(9): [ 31  -1 -12 -40   7  12  12   6   7  -5 -25  14  -6  -5 -22  28   3  -4
   4  25   4 -10 -13  -1  -2  10  -6   1]
(115): [ 16  -5  -4 -26  -3 -88  14  -6  15 -16  -1  15  -5  -1   1  25   2 -22
 -24 -11 -62  18  21 -34  -5  -5  -2  -4]
(157): [ -15  -16    9   10    5  -14    1   11    4   -7   13   -4    4  -19
   -2 -105    1    2   24  -72   -5   16   -6  -18  -11    3   -7    7]
(158): [-49  16  -7  18  -2 -16  -4  11  21  -3 -33  13  12  15  -2   2   4   5
  12   5  17   7 -17  30  34  25   4  -7]
(69): [ -3  15   9  33   2  18  10  -7   0   0  -3  30  -3  -6  28  20  14  -2
   3  15  33   6  -8 -22  20 -16  16  -7]
(21): [ 31  -1 -12 -40   7  12  12   6   7  -5 -25  14  -6  -5  -2   2   4   5
  12   5  17   7 -17  30  34  25   4  -7]
(123): [ 18   5  14  10   6  59   5   5 -29 -33  -7 -11   3   4  12 -20   9 -15
 -33   5 -33  44 -21   3  -4   1   5  -3]
(168): [-24  -5 -14  22  -7  48  -2  13 -27  -9   2  10   1  -4   8 -30  -1  -6
 -51   4 -52   2  16  34  -7  18 -10   0]
(128): [ 16  -5  -4 -26  -3 -88  14  -6  15 -16  -1  15 -34  -1   1  25   2 -22
 -24 -11 -62  18  21   8   8  -7  19  -4]
perm: [-105  -72  -19  -18  -16  -15  -14  -11   -7   -7   -6   -5   -4   -2
    1    1    2    3    4    4    5    7    9   10   11   13   16   24]	(157)
howmany (123): [-33]	3

(72): [ -3  19 -35 -33 -27 -34 -23  36  23 -26]
(113): [ -8 -20 -27   2 -10  24 -14  -3 -74  45]
(37): [ 21 -12 -25 -51   2  27  -4   8  23  28]
(102): [ 38 -14  42 -17  18  27 -30 -28 -87  14]
(121): [-20 -11 -70 -14 -11 -59  11  18 -98  38]
(183): [-17 -21  42  27 -10  -9  25 -10 -10  10]
(194): [ -6  -2  35 -19  19  -1  -1 -10  26 -42]
(120): [-11  38 -70 -11  19 -59 -20 -14  11 -98]
(118): [-23  18 -35 -34 -33  -3 -26 -27  36  23]
(169): [-27  15 -13 -32 -24   3  -9  11   5 -43]
perm: [ 23  36 -27 -26  -3 -33 -34 -35  18 -23]	(118)
howmany (183): [-10]	3
perm: [-11 -59  11  18 -98  38 -20 -11 -70 -14]	(121)

(47): [-46 -49  21  19 -68 -78  87  48   9  69  -8]
(103): [ 12  -7  42 -43  50 -30  17 -39 -29  74  -1]
(77): [-39 -27 -73 -27 -65  18  18 -39 -39 -25  18]
(67): [ 87 -46   9  21  19  69 -78  -8 -68  47 -49]
(84): [-13 -43 -43  21  17  -9  31  41  23   0  24]
(3): [ 28  24 -64 -18 -40  43   9  41  -3 -29  84]
(64): [-41 -45 -23  34 -74  75  80 -22 -29   7  55]
(148): [  1 -22 -79 -79 -38  87 -38   5 -52  -6  87]
howmany (77): [18]	3
howmany (84): [17]	1
howmany (148): [-38]	2
howmany (84): [21]	1
howmany (148): [87]	2
howmany (64): [7]	1
perm: [-78 -68 -49 -46  -8   9  19  21  47  69  87]	(67)

(127): [  8  -3  25   9 -14]
(44): [  2  16  46  45 -33]
(100): [ 19 -39  -5  45  42]
(60): [ -6   9   7  10 -10]
(124): [  0 -22 -31 -42  34]
(38): [ -4  19  45  42 -39]
(91): [ -6  34  63  66 -75]
(167): [ 1 -1 12  6 -3]
perm: [-39  -4  19  42  45]	(38)
perm: [ 45  42  -5 -39  19]	(100)

(50): [-30  48 -47 -47  41 -16   4  -7  70 -39  90  19 -16 -24 -45 -52   4  57
  57  24  -7  81   2 -61 -39  15  12  74  34 -32 -54 -22  65]
(152): [  1   3 -10 -11   5  -8   1 -10  34  -7  46  33  -9  -7   2   7  -1   5
  36  40  36  42  -9  -4 -10  42  -6  27  -8  40  -8   3  39]
(106): [-14 -66 -77 -85 -61 -47 -33 -80   9 -58  74  25 -58 -50 -22  -1 -42 -55
  11  41  45  50 -83 -60 -73  53 -78  -5  45 -70  20  -3  25]
(111): [ 15  19  30  29  15  21   9  35 -31  22 -60 -38  26  22   1 -12  14  14
 -34 -50 -50 -50  35  18  30 -57  31 -21 -53  30 -29  -4 -40]
(11): [ 24 -16 -52  34 -40  81  19  -7 -16  -7 -30   4   4  74 -32 -45  57  48
 -47 -61   2 -24  12  41  57 -22 -47  15  90 -54  70 -39  65]
(131): [ 22  18  14  30 -21  34  14  22   9  21   0 -50 -29 -31  30 -29 -12  -4
  30 -40 -60 -50 -50  30   1  31 -53  15  26  19  35 -29  35]
howmany (11): [2]	1
perm: [ 25  -3  20 -70  45  -5 -78  53 -73 -60 -83  50  45  41  11 -55 -42  -1
 -22 -50 -58  25  74 -58   9 -80 -33 -47 -61 -85 -77 -66 -14]	(106)
howmany (152): [-7]	2
perm: [ 65 -22 -54 -32  34  74  12  15 -39 -61   2  81  -7  24  57  57   4 -52
 -45 -24 -16  19  90 -39  70  -7   4 -16  41 -47 -47  48 -30]	(50)
perm: [ 35 -31  22 -60 -38  26  22   1 -12  14  14 -34 -50 -50 -50  35  18  30
 -57  31 -21 -53  30 -29  -4 -40  15  19  30  29  15  21   9]	(111)
howmany (111): [34]	0
howmany (131): [30]	4

(55): [-40 -56  20 -40 -27 -40 -40  20]
(66): [-27  20 -49 -56 -73  15 -40 -40]
(109): [-78  67 -79 -79 -15 -83 -83 -39]
(81): [-27  20 -49  14 -73  15  68 -40]
howmany (109): [-83]	2
perm: [-73  15 -40 -40 -27  20 -49 -56]	(66)
howmany (55): [-39]	0
howmany (109): [66]	0

(145): [-33 -32  32  42 -55  40  43 -18 -87]
(175): [ -8 -21  26  -1  -4 -24  47  70  -8]
(159): [-49 -22  27 -60 -67 -42 -42  90 -68]
(160): [ 26  10 -42  20  32  24 -42 -42  37]
(80): [-21   5  -6 -17 -39 -21  11  33 -49]
(129): [ 40 -32 -19  42  43 -33 -55 -87  32]
(53): [ -7  -4  36 -17  -2  -9  34  42  -3]
(104): [ 52 -49  52 -68 -68 -43 -68 -43 -43]
perm: [-68 -67 -60 -49 -42 -42 -22  27  90]	(159)
perm: [-87 -55 -33 -32 -18  32  40  42  43]	(145)
howmany (129): [-55]	1
howmany (104): [-43]	3
howmany (160): [-42]	3
perm: [ 32  40 -32 -19  42  43 -33 -55 -87]	(129)
howmany (104): [-42]	0

(40): [20 21 20 52 20 -8 38]
(31): [20 20 38 20 21 -8 52]
(45): [-8 20 38 52 20 20 20]
q: [20 20 38 20 21 -8 52]	(31)
perm: [-8 20 20 20 20 38 52]	(45)
howmany (31): [52]	1
howmany (45): [38]	1
howmany (40): [52]	1
perm: [20 20 52 38 20 -8 20]	(45)
perm: [20 20 20 52 38 20 -8]	(45)

(185): [-21   4 -30 -12 -13   2   1 -10   6  46   9  -5 -35  15  -4  22 -29 -57
 -25 -22 -47 -11   4  -6 -46 -44  -9   3 -31]
(99): [  5  17 -55  -5 -15  49   9  -5  13 -34 -21 -14  15  47 -26 -27 -21  42
 -20 -11   0  15 -29  19  -7  -1 -37  -6  15]
(166): [ 12  -3  36  -6  12 -22  10   1 -29 -14 -34  -2   7 -23 -18 -18  16  33
  20  20 -78 -13  12 -15  21   5  48 -28  29]
(189): [ 33  -7  18  -2   6 -38  -3 -15 -11 -23  -8 -20  -2 -41 -35   1   7   6
  21  56 -12 -23  32 -19  56  11  35   3  22]
(184): [ 17   3   0  -3  16 -14 -15 -22  26   1   0 -43  40 -33  -2  13 -38  -1
 -46 -23  28 -18  47 -18 -28  18  -4  46  -2]
(135): [ 17  -9 -31 -81  -8 -36 -31  13  10  -3  19  -5  -2 -31 -16 -24  23  40
  30 -31 -81  30  22 -14 -81 -17 -81  27 -81]
(97): [ -4   3  10   9  25   4  16 -13 -26  -2   0  23 -46   6  36  41  29  -9
 -20  53 -14 -30   6  34  40 -16  31 -27  30]
(117): [-13  16  52  16 -25   8 -15  18   6  31  21  12 -47 -27 -19 -32  16 -11
   4  -1  12 -16  -5  11  18  20  33 -63 -20]
(59): [ 16 -33  -6 -11  15  29   9 -41   6  38 -16 -60   8  -2 -32 -46  35  -8
 -33  15 -10  15 -21 -33 -41   9 -19  11  11]
(70): [-27 -13 -20  28  -9 -13 103  -6  18 -10  16   0 -12  28   7   0  22   9
  30  21 103  22   5  28  19 103   3  24  -1]
(163): [ -4   3  10   9  25   4  16 -13 -26  -2   0  23 -46   6  36  41 -16  -9
 -20  53 -14 -30   6   4 -22  16 -13   1 -18]
howmany (70): [-13]	2
howmany (135): [-32]	0
howmany (59): [-33]	3
howmany (70): [28]	3

(15): [-24  -4  14  17 -15 -10 -27   0 -28  21   0   1  -6  -1   1  17  -3 -15
 -49 -23   0 -17 -30 -10  -8   7 -19  21  19 -16   0   0 -10  14  25  32
  16   9  16  -3 -14 -27 -17  14  28  -2  -4  -3   0   6  10 -36 -74  11
 -36]
(63): [  0 -31 -16 -28 -14 -23  -9   6  12   1 -39   0  34  32 -13   3   0 -35
 -24   0  38   0 -21   0  33  26 -22   5  16  16 -10  11  27   3  22  15
  -8   0 -45 -39 -68 -16   0   0 -20   0   0 -12  12  15 -28   0   7 -38
   0]
(92): [-18 -52 -34   7  -4   0  16  11   0  13 -30 -19  51   2  -8   0 -14 -37
 -34   0  64   0   0 -14  19  30 -15  -3  31  31   0  16  13  -6  68   0
  -3   4 -34   4   0 -20  -5 -20   0  29  -1  -8 -50  16   7 -23  -6 -26
  -9]
(122): [  7 -26 -26   1 -10   0  19   6   0  10 -33   0   0  31  -8   7   9 -29
 -33   0 -25   2  -1   9   7  14   5  -1  13  13   0  28   0  -1   0  37
   4  12 -42  -6   0 -26   0  -1 -39  -2   0   0  -3  14   1 -10   8 -19
   0]
(138): [  6  34 -14 -18  12   2  19 -24 -24  11   0  22  -5 -16   6 -11 -52 -12
   0   0 -18  -5  12 -14 -45 -16   0   0 -33 -43 -32   4 -12  20  19  10
  35  18  22  48   0 -21 -24 -11   6  -1 -14   3   0 -33   0  10 -13  33
  34]
(43): [ -5 -21 -16 -24 -18 -33   3   6   6   4 -14  10  33  35   0   0  12 -43
 -12   0  48   2 -13  12  34  20 -14   0  19  19  -5  18  34   6  22  22
 -11   0 -45 -14 -52 -33 -24 -12 -32 -11 -18   0   0  10 -24 -16  11   0
   0]
(51): [  5   0 -13 -10 -12 -21   0  24   0   0 -37   0  27  27   0   0  24   0
   0   0  27  15 -19  24   6  16  11  -2  16  16  -2  32  28  10  27  41
  -8  -5 -43 -20 -57 -32   0  -1   0 -13   0   0   0   4 -10 -15  12 -38
 -30]
perm: [ 34  33 -13  10   0 -33   0   3 -14  -1   6 -11 -24 -21   0  48  22  18
  35  10  19  20 -12   4 -32 -43 -33   0   0 -16 -45 -14  12  -5 -18   0
   0 -12 -52 -11   6 -16  -5  22   0  11 -24 -24  19   2  12 -18 -14  34
   6]	(138)
perm: [  0   0  11 -16 -24  10   0   0 -18 -11 -32 -12 -24 -33 -52 -14 -45   0
 -11  22  22   6  34  18  -5  19  19   0 -14  20  34  12 -13   2  48   0
 -12 -43  12   0   0  35  33  10 -14   4   6   6   3 -33 -18 -24 -16 -21
  -5]	(43)
howmany (138): [-24]	3
howmany (63): [-20]	1

(33): [-12  43   4   2  -4]
(8): [ -4  -3   0  -5 -12]
(17): [-12  -4   0  -5  -2]
howmany (33): [4]	1
perm: [-12  -5  -4  -3   0]	(8)
perm: [-12  -5  -4  -2   0]	(17)

(142): [ 52  52  -9 -32]
(57): [ 19  22 -20 -46]
(110): [ 23  28 -24  44]
(156): [-28  51  43 -28]
(82): [ 15  82 -25  37]
(178): [ -8 -97  -5 -53]
(149): [-40  58  -4  84]
(153): [ 52 -53  27 -67]
(23): [-49  60 -16  69]
howmany (156): [44]	0
howmany (142): [52]	2

(58): [-26   2   2 -11 -29  -5  -5  -5]
(2): [-78 -34  10  32 -30 -32  15  17]
(46): [ 15  10 -78 -34  32 -30  17 -31]
howmany (58): [-5]	3
howmany (58): [2]	2
perm: [ 17  15 -32 -30  32  10 -34 -78]	(2)

(116): [-66 -77  78  -1  44 -80 -96  95  82  68  55  85  42  32 -99  82  96 -83
 -85  93 -89  67 -83 -77 -51  58 -75  -7 -56  94 -99  55  42  28 -23 102
 -85]
(108): [-13 -77  78  -1   3   1 -96  95  89  68  55  85  13  32 -99  82  96 -83
 -85  93 -89  67 -83 -77 -51  58 -75  -7 -56  94 -99  55  42  28 -23 102
 -85]
(32): [-66 -77  78  -1  44 -80 -96  95  89  68  55  85  34  32 -99  82  96 -83
 -85  93 -89  67 -83  -3   6  69   5   8   7 -11  19 -16 -14  -7   3 -12
  -1]
howmany (116): [82]	2
howmany (116): [67]	1

(16): [ -3 -12   7 -12 -12 -16   1 -14  36 -21  45   0   7   2   0  50 -23  10
  -3 -15  -2  -6  -1   9 -31  -4  19  15  -5  -7  -5  -4   3  -2 -15   3
  -1  11  -5  -4   2 -37   2 -13   5 -10   8 -22 -11  30 -71   6   1  -5
  17   4 -11   8]
(136): [ -5  17   3  -2  12 -92  -5  20 -33 -31  -7  -1   9  -6  -5   3  31  16
  -9 -36 -11   2  16 -11  -5  22   0   2  -9  10  -4 -12  15   7  10 -17
  -6  11  -4  13   0   3  12  13   8 -21 -13  -6  -4  -1  21  -5   1  -2
  -2  39  -3   0]
(165): [-19 -19  21  -5 -15  10  12  -7  30  22 -13   2  -4 -13  -2 -12 -19 -15
  14  -5   5 -12   8 -29   3 -20  13  12 -36   4   0  -3  11  -5  20   5
   9  -5  -1   9   4   0   2 -21  -1 -12  -4  -1 -16   2  47 -22  -7   0
 -10 -21  -4  -6]
(94): [ 11   4 -35  -1  -6  -3 -13   5  41  40 -37  -3   0  12   1   3  -5   6
  -1 -27   8  -2 -13 -40 -50  21 -42  21  -2   3   4 -13   2   6  11   3
  10  -5  -9  19  -2  27   5  50 -10  17  11  -6  -2  15  25   3   4  11
  -4  41 -17  -4]
(71): [  8 -18 -18   0  35  10  14  18  21   0 -16  -2   8 -11  -6 -15 -36  -2
  17 -20   0  14  17 -15  50 -22  44 -10  -7  12   4  -5 -17  -4 -13  -4
 -22  14   0 -16   7 -41  -3  14  -8  25   1  -6 -11  24  12  13   5  -3
   5 -24  20 -20]
(89): [  8   9 -13  -6  -9  30  17  -4 -28 -18  -3   2  -6  13  -1  -3 -14 -12
 -12   0  10   4  -4  -8  -1  43 -12 -14   4  -4  -4  -7  14   3 -11   0
   8 -25   2   5   4  13  -1   3  -5 -22  22   4 -29 -26  63  -2   8 -13
   1  27  -2  -3]
(210): [  9  -6  -4  -2   1   7   0  16 -35 -11 -13  -6  -7   5  -1 -13  10  -3
   2  40  12   5  -3 -16 -19  15  30 -17  -4   1  -4  10   4  -1  11  -3
   1   7 -13   9   5  19   5 -21  27  14  19 -20  14 -12 -16  32   2 -20
  -3  33   6   2]
(212): [ 19  13 -31  -8   5 -34   4  -1 -50   2  -5  -6  20  -1 -16  11 -12   8
  -4 -20   0   8   1  26 -85  -8  12  12  16   5  -5  12 -16  -3  -5  15
  -7  33   1  10   5 -21  -1   2  -5  11   5  -5   4   4  63 -15  -9   5
   6  24   0   2]
(119): [-19 -19  21  -5 -15  10  12  -7  30  22 -13   2  -4 -13  -2 -12 -19 -15
  14  -5   5 -12   8 -29   3 -20  13  12 -36   4   0  -3  11  -5  20   5
   9  -5  -1   9   4   0   2 -21  -5  -4   8   0  -3  23   4   6   4  12
  23   1 -35   1]
(75): [-15   4   9 -20   0  13   8  -4  47  -1  -1   5 -13   4 -13  -4  -1  12
  -7  -3   2 -16  20  -7  -5   9 -10  -2  21   3 -36  11  -4  -5 -19   2
 -28   2 -12 -21   0   5  22 -15 -22   0 -19  10 -21  14  -6  -5  12  30
 -12 -19  -5 -12]
(22): [ 11   4 -35  -1  -6  -3 -13   5  41  40 -37  -3   0  12   1   3  -5   6
  -1 -27   8  -2 -13 -40 -50  21 -42  21  -2   3   4 -13   2   6  11  -4
 -11   6   1  -1   3  26  -4 -20  27  -4  -5  -1   1  -4  25 -13  -4   7
   1 -33 -19   2]
(35): [-10 -24  22  -2 -12 -38 -11   5  58  -6  -8   7  -9   3   6  -7   6 -11
 -13   2  -6   1 -11 -14 -55 -11 -26  -1  -4  10  -7 -19   6  -6   0   9
 -11 -47  -5   5   0 -11   1 -20 -28  -6   1   9  -1   4  27  -9   2  16
   3  -6   4 -11]
howmany (35): [-6]	5
perm: [ 10  12  -7  30  22 -13   2  -4 -13  -2 -12 -19 -15  14  -5   5 -12   8
 -29   3 -20  13  12 -36   4   0  -3  11  -5  20   5   9  -5  -1   9   4
   0   2 -21  -5  -4   8   0  -3  23   4   6   4  12  23   1 -35   1 -19
 -19  21  -5 -15]	(119)
howmany (35): [-10]	1
perm: [ 22   8 -12   4 -19 -15 -35  -3  -1  -4   2   4   0   8  21   0  13 -13
   4  -5  23  12  23  -5 -29  -5  11 -19  30   5  -4  14 -19   4  -7 -20
   9  -2 -36   1  -3 -13  20  -5  10  12   2 -15   9  -5 -21   0   5  12
   3 -12   1   6]	(119)
howmany (212): [5]	5
howmany (212): [-4]	1
perm: [-19 -19   2 -36  -4  -3  13   4  -5  20   9  -1  -5   5  22 -15 -20  12
  -1  -6  -2   3 -16  -7   0  14   4   0  21  -7 -13 -10   9  30   0 -21
  -5 -12 -19  10  -4 -15 -21  -1  -5  11 -22 -12 -12   5   8 -13  47  12
   2  -4   2 -29]	(165)

(78): [45 45  3 45 30 46 45 34]
(6): [51  9 31 34  3 45 46 39]
(73): [-54 -20 -35 -57 -30 -63 -69 -47]
howmany (6): [46]	1
howmany (6): [34]	1
perm: [-47 -69 -63 -30 -57 -35 -20 -54]	(73)
perm: [34 45 46 30 45  3 45 45]	(78)
howmany (78): [45]	4

